Each row is followed by its class.
81; 12; 71; 35; -32; 45; 19; -32; -127; -31; -78; 67; -28; 66; -108; 14; -17; -38; -23; 71; 7; -18; -23; -62; -93; -125; -5; 30; 114; 14; 65; 106 : Nin
-17; -15; -22; -86; -25; -32; 37; -116; -32; 8; 13; 47; -65; 107; 26; 10; 61; 26; 38; 96; -77; -174; 9; -43; -36; 47; 1; 2; -52; -40; 56; 76 : Mafi
-108; 0; 20; -7; 60; -28; 29; -38; -93; 26; -84; -47; -22; 106; 9; -13; -24; -47; -33; 122; -58; -128; -3; -4; -19; 13; 36; -83; 25; -23; 10; 80 : pamil
-53; 34; -58; -82; -7; -35; -12; 83; -124; 167; -30; -87; -28; 97; 21; -77; 24; 72; -64; 62; -28; -138; -106; 6; -24; -20; 21; -95; 5; -144; 21; 154 : Mafi
-89; -52; -86; 44; 27; -71; 71; -84; -114; 89; -55; 110; -3; 165; -77; -50; 26; 92; 91; 159; -73; -118; -18; -32; 15; 58; 28; -153; -91; -113; -47; 191 : Kofeb
9; -71; -108; 95; -95; 21; 107; 74; -180; -240; -1; 237; 6; 52; 46; -169; 101; -99; 79; -107; 4; 132; 86; -225; 48; -153; 83; 132; -46; -4; -73; -185 : Kofeb
-220; 26; 159; -30; -10; -147; 65; -56; 45; 16; 41; 46; 52; 159; -5; 13; 121; -93; -39; 329; 176; 3; -58; -106; -100; -7; -67; 65; 214; 297; -94; 115 : Pifed
39; -176; 362; -201; -322; -25; 222; -134; 11; -13; -235; 506; -53; 64; 20; 187; -193; -113; 145; 56; 23; 93; 108; -49; -311; 68; -201; 13; -167; -94; 103; 191 : bef
35; 4; 117; -114; -291; -70; 117; -126; 105; -355; -68; 220; 85; 190; 11; -83; -3; -75; 153; 125; 135; 150; -4; -16; -52; -23; -150; -31; -89; 122; -42; -69 : Nin
7; -30; 68; -76; -136; 12; 30; 16; -42; -48; -183; 31; -54; 151; -25; -27; -166; -31; 26; 103; -33; 11; -71; 6; -132; -84; -76; -86; -13; -83; 65; 50 : bef
-37; -15; -168; 60; 157; -31; -21; 28; -10; 54; 160; -48; 75; -159; 58; -18; 190; -24; -112; -185; -6; 30; 137; -34; 139; -68; 148; 165; -45; 19; -155; -125 : Nin
-111; 24; -32; -141; -81; -76; 41; 71; -91; 106; -69; 44; 25; 102; 40; -132; 14; 88; 93; 113; -18; -99; -98; 24; -11; -22; -37; -193; -40; -239; -40; 122 : Mafi
24; 45; 228; -43; -47; 27; 85; -98; -109; 27; -182; 59; -82; 107; -97; 68; -47; -18; -82; -19; -10; 44; -66; 12; -129; -18; -77; -77; -3; 31; 120; 169 : Popep
-26; -7; 66; -77; -39; -69; 20; -60; 46; 158; -119; 111; -22; 104; -48; 8; -6; 53; 25; 243; 56; -84; -181; -26; -74; 96; -166; -93; 65; -21; 2; 241 : Mafi
182; -31; 276; -98; -395; -17; 23; 21; 67; -240; -153; 177; 63; 57; 74; -137; -212; 54; 50; 169; 274; 108; -155; -83; -185; -231; -228; 1; 95; -84; -47; -41 : Mafi
-32; 15; 12; 71; 33; -17; 13; -47; -21; -62; -44; 40; 1; 49; -46; 18; -13; -37; 15; -14; 35; 137; 89; 34; -83; 62; -21; -20; -30; 28; -52; 41 : Pifed
68; -75; 138; -39; -48; 22; 182; 8; -94; -81; -198; 145; -9; 74; 40; 90; 18; -63; 16; -22; 65; 132; 93; -118; -122; -47; -28; 34; -27; -13; 70; -78 : Pabu
-65; 26; 10; -16; 44; 1; 2; 23; -80; 88; -22; -101; 9; 58; 2; -34; 32; 56; -28; 53; -16; -118; -84; -1; -14; 25; 29; -114; 19; -72; 0; 122 : remo
-110; -50; -4; -111; 24; -101; 95; -63; -144; -70; -110; 41; -86; 139; 50; -14; 121; -53; -4; 228; -35; -184; -43; -94; -62; 6; -19; -97; -69; -38; 54; 55 : ful
72; -41; -184; 54; 36; 18; 26; 1; -125; -130; 94; 163; 71; 7; 15; 35; 188; 42; 134; -88; -31; 116; 142; -136; 4; 19; 88; 127; -99; 30; -69; -114 : Nin
232; -188; -11; -94; -65; 31; 232; -179; 166; 76; -306; 76; -162; 60; -100; 15; 58; -203; -179; 47; 55; -37; 47; -153; -119; -140; -218; 2; 18; -295; -16; 233 : Mafi
-48; 15; 41; -110; -13; -30; 77; -30; -59; 70; -89; 15; 11; 103; 29; 21; 12; 33; 6; 76; 14; -80; -9; -32; -58; 15; -27; -100; 0; -82; -5; 100 : Pabu
28; -10; -15; 40; 0; 17; -4; 27; -45; -13; 75; 42; 34; -82; 16; -98; 42; 55; -27; -36; 4; -7; 88; -12; 39; -48; 64; 23; -68; -76; -47; -43 : remo
158; -40; 96; 60; -187; 75; 175; -37; -87; -59; -101; 180; 10; 85; -111; -115; -7; 19; 44; 34; 78; 127; 85; -181; -142; -169; -18; 9; 68; -93; -19; 151 : tol
123; -55; 192; 33; -93; 12; 158; -45; -63; 60; -315; 211; -100; 242; -114; 162; -192; 41; 0; 72; -28; 79; -95; -14; -245; -44; -109; -113; -2; -6; 108; 175 : Kofeb
-91; 2; -107; 19; 43; -37; -23; 26; -117; 34; 20; 58; -35; 139; 53; -22; 28; 133; 61; 39; -86; -162; -127; 38; -53; 142; 75; -63; -134; -38; 2; 164 : remo
-161; -86; 168; 342; 297; -84; -87; 6; -128; -6; -99; 171; -35; 105; -153; 104; 30; -43; -11; 148; 7; -197; 142; 343; 158; 230; 126; 159; -283; 164; 70; 10 : pamil
54; 8; 279; 33; -50; 110; -51; 51; -116; 182; -81; -54; 34; -71; -44; -13; -165; 152; -73; -12; -8; 31; 46; 78; -136; -45; -5; -44; -45; -98; 100; 112 : bef
10; -15; -6; 111; 28; 7; -51; -12; -26; 106; 178; 147; 0; -251; 109; -128; 54; 54; -47; -57; -80; -133; 94; -105; 10; 67; 80; 113; -62; -9; -145; 16 : tol
-34; 68; 37; -15; -16; -20; -3; -47; 83; -192; -72; -228; 64; 155; -73; -65; -2; -174; -108; 18; 98; 1; 80; 81; 150; -70; -93; -52; 54; -45; -38; -90 : pamil
-86; 10; 46; 5; 54; -15; -43; 0; 85; 67; -15; -137; -14; 21; -53; 98; 31; -30; 43; 54; -1; 73; -86; 102; -83; -49; -47; -8; 78; 32; -29; -12 : Pifed
0; 15; 51; 7; 29; -15; 15; 59; -73; 34; -152; 101; -31; 127; -61; -12; -116; 72; -38; 26; 31; 27; -48; 128; -47; -48; -32; -19; -20; -33; 49; 93 : Mafi
74; -98; 78; 63; -188; 36; 130; -97; -43; 102; -36; 140; -26; -69; 123; 10; -39; 45; 68; -168; -79; 51; 217; -225; -108; -35; 137; 63; -152; -196; -2; -53 : Kofeb
-50; 126; 92; -6; 43; 18; -180; -26; -90; 92; 305; -123; 58; 38; 119; -169; 296; 277; 49; 190; -24; -580; 156; 136; -6; 109; 148; 47; -193; -127; -57; 117 : Pabu
32; 10; 212; 79; -120; -24; 17; 39; 127; 70; 12; 27; 133; -85; -83; -46; -132; 60; -16; -25; 223; 145; 145; 122; 69; -110; -10; 11; 48; -95; -31; 18 : Kofeb
148; 99; 171; -333; -283; 45; 281; 34; -111; -88; -275; -13; 3; 132; -154; -78; -35; 9; -106; -135; 131; 280; -258; -90; -64; -346; -238; -331; 164; -262; 153; 158 : Popep
56; -9; -51; -34; -35; 24; 7; 4; -84; -81; 52; 29; 38; -53; 33; -33; 103; 2; 21; -79; 39; 58; 69; -130; 30; -27; 31; 53; -24; -18; -29; -68 : Popep
84; -148; -69; 43; 66; -12; 118; -36; -152; -77; -183; 113; 7; 189; -60; 19; 6; 17; -47; -84; -73; -7; 208; 159; 25; -27; 20; 1; -374; -277; 28; 8 : pamil
-86; 12; 296; -244; -133; -36; 158; -13; -148; 241; -268; -125; 138; 137; -55; -139; -111; 128; 58; 152; 106; -18; -43; 257; -179; -240; -31; -387; -14; -397; -14; 300 : Mafi
6; -107; 23; 7; 64; 30; 136; 120; -58; -72; -222; 140; -23; 161; -111; 54; -15; -39; 62; 112; 76; 47; 10; 62; -69; -103; -44; -41; 46; -79; 37; 121 : pamil
-29; 53; 150; -8; -174; -44; -20; 46; -50; 26; -118; 107; -26; 138; -111; -174; -213; 28; -32; 323; 35; -39; -57; -16; -63; -187; -134; -91; 142; -103; 61; 150 : Popep
45; -32; 96; 72; -10; 58; 99; -106; -32; -189; -177; 2; -98; -40; -11; -118; -26; -190; -103; -44; -49; 80; -2; -161; -20; -161; -75; -18; 72; -12; -3; -91 : Popep
-68; -257; -93; -399; 164; 356; 40; 890; -320; -462; -432; -828; 188; 242; -8; 194; -347; -98; 471; 54; 297; -253; -301; 248; 58; -554; 76; -491; 598; -464; 327; -50 : ful
8; -43; -150; -74; 48; 37; 168; -3; -240; 13; -163; 70; 31; 196; -136; -109; 196; -134; -127; 20; 16; 75; 147; -296; 52; -170; -16; 13; 51; -89; -86; 58 : bef
-46; 54; -57; -31; 20; 6; -23; -29; -41; -1; 59; -113; 30; -3; -13; -178; 105; 48; -35; 39; -35; -100; -15; -12; 76; -7; 23; -105; -35; -71; -52; 33 : bef
16; 57; 104; 9; 13; -11; 20; -2; 11; 25; 2; 46; 36; -21; -39; 18; -13; 54; -52; 70; 27; 67; -69; 5; -56; -47; -44; -30; 110; 129; 10; 52 : Nin
-41; 54; -39; -9; 9; -54; -5; -5; -103; 181; 21; -19; 21; 29; 70; -63; 53; 112; -71; 7; -99; -160; -84; -4; 6; 103; 62; -139; -116; -102; -49; 122 : pamil
-208; 75; -205; -56; 464; -308; -84; 84; 35; 92; 127; -234; -25; 22; -168; 28; 555; -146; -449; 169; 246; -208; -223; 266; 404; 244; -53; 22; -59; 282; -77; 64 : bef
-22; 262; -109; -13; 64; 14; -17; -11; -268; -63; 75; -256; 13; -39; -68; -278; 104; 18; -143; -155; -62; 112; -161; -24; 84; -244; 84; -105; 230; -105; 63; -55 : tol
9; -67; 11; -60; -9; -21; 125; -1; -10; -20; -48; 120; 39; 39; -36; 14; 59; -40; -28; 34; 79; 68; 82; -91; 4; -91; -36; 35; 27; -50; -35; 11 : remo
22; 20; 78; -5; 45; 24; -6; 70; -36; 16; -53; -23; 15; 22; -46; -48; 32; 92; -1; 59; 71; 11; -59; 98; -15; -46; -30; -41; 23; -5; 25; 33 : Mafi
-65; 82; -119; 47; 6; -36; -92; -12; 46; 71; 128; 14; -54; 50; -81; -114; -138; 80; -37; 225; -110; -103; -34; 14; 15; -28; -2; -55; 127; 8; 21; 126 : remo
-36; 134; 74; -2; -32; -65; -12; -59; -35; 42; 69; 33; -28; 76; -24; 16; 16; 103; -79; -29; 21; 3; -88; 31; 0; 45; 25; -1; 13; 121; 73; 58 : Kofeb
-22; -1; 120; -182; -82; 43; 159; -33; -199; -15; -198; 2; 3; 130; 6; -9; 29; -63; 0; 1; -20; 5; -9; -174; -121; -120; -32; -125; 60; -114; 53; 50 : bef
124; -620; -289; 205; -171; 124; 401; -100; -514; -753; -459; 590; -81; 231; -267; -168; 38; -657; 370; -23; -228; 324; 285; -317; 164; -268; -43; 21; -495; -206; -97; -355 : Pabu
-63; 83; 75; -60; -68; -40; 5; -8; 26; 107; 92; -23; 60; 10; 19; -94; -15; 96; -57; 83; 6; -83; 34; 9; -15; -6; -1; -125; 10; -52; -82; 104 : remo
-56; 27; -22; -77; 32; -6; 9; 64; -86; 109; -4; -83; 13; 33; -7; -47; 56; 72; -45; 26; 16; -88; -32; 17; -10; -28; 22; -98; -4; -119; 3; 121 : Pifed
63; -39; 263; -106; -158; 75; 100; -46; -28; -69; -194; 89; 46; 76; -135; 1; -123; -23; 43; 105; 112; 129; -7; 60; -99; -119; -169; -108; 47; -89; 85; 139 : pamil
-169; 87; 5; -5; 138; -45; -60; -39; -94; 86; 145; -103; 1; -71; 36; -39; 177; 23; -70; 7; -54; -79; -96; 16; 19; 88; 51; -33; 5; 124; -44; 36 : Pifed
92; 38; 147; -1; -20; 55; -38; 138; -137; -85; -188; -41; -7; 156; 38; 33; 10; 156; 160; 131; 81; -30; -99; 70; -201; 89; -60; -139; -24; -95; 138; 11 : Kofeb
-45; -23; 104; -20; 41; -2; -6; -132; -91; 92; 98; 35; 10; -115; 58; 67; 119; -53; -38; 42; -72; -51; -8; -172; -72; 54; 35; 109; 53; 177; -3; -28 : bef
-36; 76; 310; -31; -112; -23; 23; -4; 62; 80; -55; 133; 27; 12; 18; 78; -140; 35; 36; 88; 109; 59; -18; 78; -158; -16; -68; 37; 123; 83; 71; 66 : Pabu
-70; 118; 205; -156; -57; 18; 37; 33; -193; -41; -68; 29; 51; 111; -71; -72; 54; 136; 47; 120; 72; -27; -103; 113; -18; -69; 19; -188; -8; 52; 68; 64 : pamil
-249; 186; -94; -62; 128; -129; -157; -27; 23; 67; 375; -267; 132; -156; 106; -198; 194; 77; -73; 35; 25; -237; -32; 149; 220; 99; 111; -121; 21; 50; -208; 5 : Pabu
75; 47; -93; 2; -173; 74; -161; -202; 4; -622; 356; 198; -62; -187; 255; 23; -23; -145; 326; -63; -170; 210; 260; -326; -28; 45; 60; 532; 85; 325; 237; -696 : tol
-16; 85; -174; 22; 300; 22; -246; 121; 52; 223; 276; -263; 0; -151; 69; 49; 286; 295; -75; 40; -21; -305; -236; 149; 165; 191; 171; 88; -31; 191; 44; -13 : pamil
76; -36; 115; 101; -13; -16; 4; -13; -26; 62; -138; 135; -281; 246; -198; 61; -69; 121; -27; 445; -92; -289; -134; 111; -267; 111; -103; -152; -66; 2; 208; 394 : Pifed
-58; 11; -114; 72; 56; -60; -35; -74; 109; -66; 234; 69; 3; -144; 10; -75; 27; -25; -75; -92; -60; -12; 138; 32; 124; -17; 20; 91; -55; 4; -121; -70 : Pifed
41; 68; 661; 25; 562; 151; -146; 615; -169; 160; -584; -355; 364; 219; -276; 403; -379; 225; -282; 40; 779; -46; 77; 753; -61; -130; -126; -111; 388; -13; 46; 356 : pamil
-153; 236; 42; -152; -22; -133; -41; -8; 18; 272; 270; -151; 66; -90; -9; -182; 240; 177; -201; 83; 40; -156; -201; -3; 133; -19; 14; -202; 91; 75; -143; 179 : Popep
49; -21; 94; -12; -17; 28; 57; -78; -28; -49; -177; 1; -42; 116; -66; 34; -98; -99; -73; 58; 4; 45; -46; 1; -86; -76; -122; -11; 59; 4; 59; 44 : Pabu
